Below are the code and all the weights of a small trained network. Each question names an input and a class and asks about switching units off, where a switched-off unit gives its printed mean instead of its output.

import numpy as np


def w(rows, s, z=0):
    codes = np.array(rows[::2]) - 128.0
    scale = np.full(codes.shape[1], s)
    scale[-1] = z or s
    return codes * scale


def norm(h):
    return h / np.sqrt((h * h).mean(-1, keepdims=True) + 1e-5)


def f(y):
    return y / 2 * (1 + np.tanh(0.7978845608 * (y + 0.044715 * y**3)))


def log_softmax(a):
    a = a - a.max(-1, keepdims=True)
    return a - np.log(np.exp(a).sum(-1, keepdims=True))


def net(x, mask):
    res = np.array(x, float).reshape(1, 3) / 4 @ E
    u = 0
    for l in range(2):
        y = f(norm(res) @ A[l][:, :-1].T + A[l][:, -1])
        res = res + np.where(mask[u : u + 6], y, B[l][:, -1]) @ B[l][:, :-1]
        u += 6
    return log_softmax(norm(res)[-1] @ U[:, :-1].T + U[:, -1])


A, B = {}, {}
E = w([
[167,78,9,143,80,81,90,89,120,129,191],'x0',
[183,90,198,239,131,189,96,223,147,203,63],'x1',
[38,127,111,157,113,77,48,52,38,125,96],'x2',
],0.0011)
A[0] = w([
[139,59,65,205,43,92,14,91,54,135,120,75],'0.n1',
[192,73,190,219,109,185,135,215,138,221,90,61],'0.n2',
[92,73,107,221,116,103,31,95,36,162,74,19],'0.n3',
[227,82,138,136,93,198,171,224,199,179,134,48],'0.n4',
[201,78,29,166,36,81,99,137,118,111,206,5],'0.n5',
[138,65,153,230,115,129,4,134,96,202,77,185],'0.n6',
],0.0032,0.0026)
B[0] = w([
[62,145,112,187,139,93,132,95,78,143,90,209],'0.n1',
[151,81,146,113,183,148,73,37,144,140,103,253],'0.n2',
[117,202,100,138,124,57,159,171,91,79,150,186],'0.n3',
[151,80,90,134,49,73,154,189,52,65,182,227],'0.n4',
[179,122,254,126,138,133,148,123,124,141,188,174],'0.n5',
[77,200,109,175,100,127,175,128,106,162,89,251],'0.n6',
],0.0039,0.0035)
A[1] = w([
[137,89,115,217,87,145,124,117,83,202,47,147],'1.n1',
[131,213,32,107,124,62,195,83,175,108,154,187],'1.n2',
[240,65,179,74,117,127,138,192,153,64,225,138],'1.n3',
[104,120,234,122,196,172,57,52,134,167,62,171],'1.n4',
[79,225,138,83,186,177,119,162,229,160,142,168],'1.n5',
[69,133,2,139,169,108,49,119,89,109,34,2],'1.n6',
],0.0037,0.00088)
B[1] = w([
[148,152,116,62,110,171,180,126,209,164,95,191],'1.n1',
[129,119,151,187,150,167,116,178,148,164,77,190],'1.n2',
[186,252,176,51,70,77,190,191,81,38,175,252],'1.n3',
[152,127,176,153,184,118,100,73,132,128,186,168],'1.n4',
[83,113,44,209,63,61,143,132,57,162,108,143],'1.n5',
[215,84,123,58,130,181,126,204,182,72,162,177],'1.n6',
],0.0043,0.0044)
U = w([
[32,15,169,206,219,23,23,10,34,163,234,145],'0',
[14,245,24,242,47,24,227,215,22,168,25,186],'1',
[96,32,34,40,232,216,7,227,206,7,96,190],'2',
[220,199,224,153,226,219,183,21,225,239,29,186],'3',
[240,19,22,17,29,235,194,118,236,199,27,54],'4',
[37,89,131,51,16,99,56,191,236,215,222,3],'5',
[26,96,118,36,22,121,63,195,223,236,247,3],'6',
[247,216,235,2,31,32,234,214,43,13,245,170],'7',
],0.0066,0.0059)

Each question gives the input, the list of numbers given to net, and the class t.
The units are the neurons (one row each of A and B). Each row of codes is followed by its name. A weight is (code - 128) times the scale printed after its matrix; where a second scale follows, it is the last column's (A, B and U).
mask holds one flag per neuron, layer by layer. A switched-off neuron (its flag False) gives its mean, the last column of its row in B, instead of its output. The means were averaged over made-up inputs and are rounded, as every weight is.
A unit's drop is (log p(t) with every unit on - log p(t) with that unit switched off) / (log p(t) with every unit on - log p(t) with every unit switched off).
The circuit of an input: a set's keep is (log p(t) with only the set's units on - log p(t) with every unit switched off) / (log p(t) with every unit on - log p(t) with every unit switched off). Starting from all 12 units, units are removed one at a time, each time the one whose removal leaves the highest keep (on an exact tie, the one counted first), for as long as the keep stays at least 0.8.
units of the circuit, in order: the units of the circuit, biggest drop first
top k neurons: the k neurons with the biggest drops, biggest first
k most important neurons of layer l: the k neurons of layer l with the biggest drops, biggest first
input [-4,7,-3], class 3: units of the circuit, in order	0.n2
input [0,-3,6], class 2: units of the circuit, in order	1.n6, 1.n3
input [-4,-3,0], class 1: top 2 neurons	0.n2, 1.n5
input [7,-1,2], class 0: 4 most important neurons of layer 0	0.n5, 0.n1, 0.n4, 0.n6
input [6,7,-1], class 3: 3 most important neurons of layer 1	1.n1, 1.n3, 1.n5
input [-8,-3,3], class 0: 2 most important neurons of layer 1	1.n4, 1.n3
input [-3,-3,5], class 2: 2 most important neurons of layer 1	1.n3, 1.n6
input [8,-3,0], class 0: top 3 neurons	0.n1, 0.n5, 0.n4
input [-8,-3,7], class 0: top 2 neurons	1.n3, 0.n6
input [5,1,2], class 1: top 2 neurons	0.n2, 0.n3
input [-1,7,0], class 4: 3 most important neurons of layer 0	0.n4, 0.n5, 0.n6
input [-1,7,-3], class 4: units of the circuit, in order	0.n4, 0.n2, 0.n5, 1.n1
input [2,-5,5], class 2: units of the circuit, in order	1.n3, 1.n6
input [-8,-6,-3], class 1: units of the circuit, in order	1.n5, 0.n4
input [5,5,-2], class 4: top 2 neurons	0.n6, 0.n4
input [-8,1,3], class 0: 2 most important neurons of layer 1	1.n4, 1.n5
input [-7,-7,8], class 2: top 4 neurons	0.n5, 1.n3, 1.n6, 0.n2
input [0,5,-3], class 4: top 4 neurons	0.n5, 0.n2, 0.n6, 0.n4
input [-2,-1,3], class 2: most important neuron of layer 0	0.n5
input [-7,-8,5], class 0: top 4 neurons	1.n3, 0.n4, 0.n6, 0.n3
input [-3,-8,0], class 1: top 4 neurons	0.n2, 1.n5, 0.n1, 0.n4
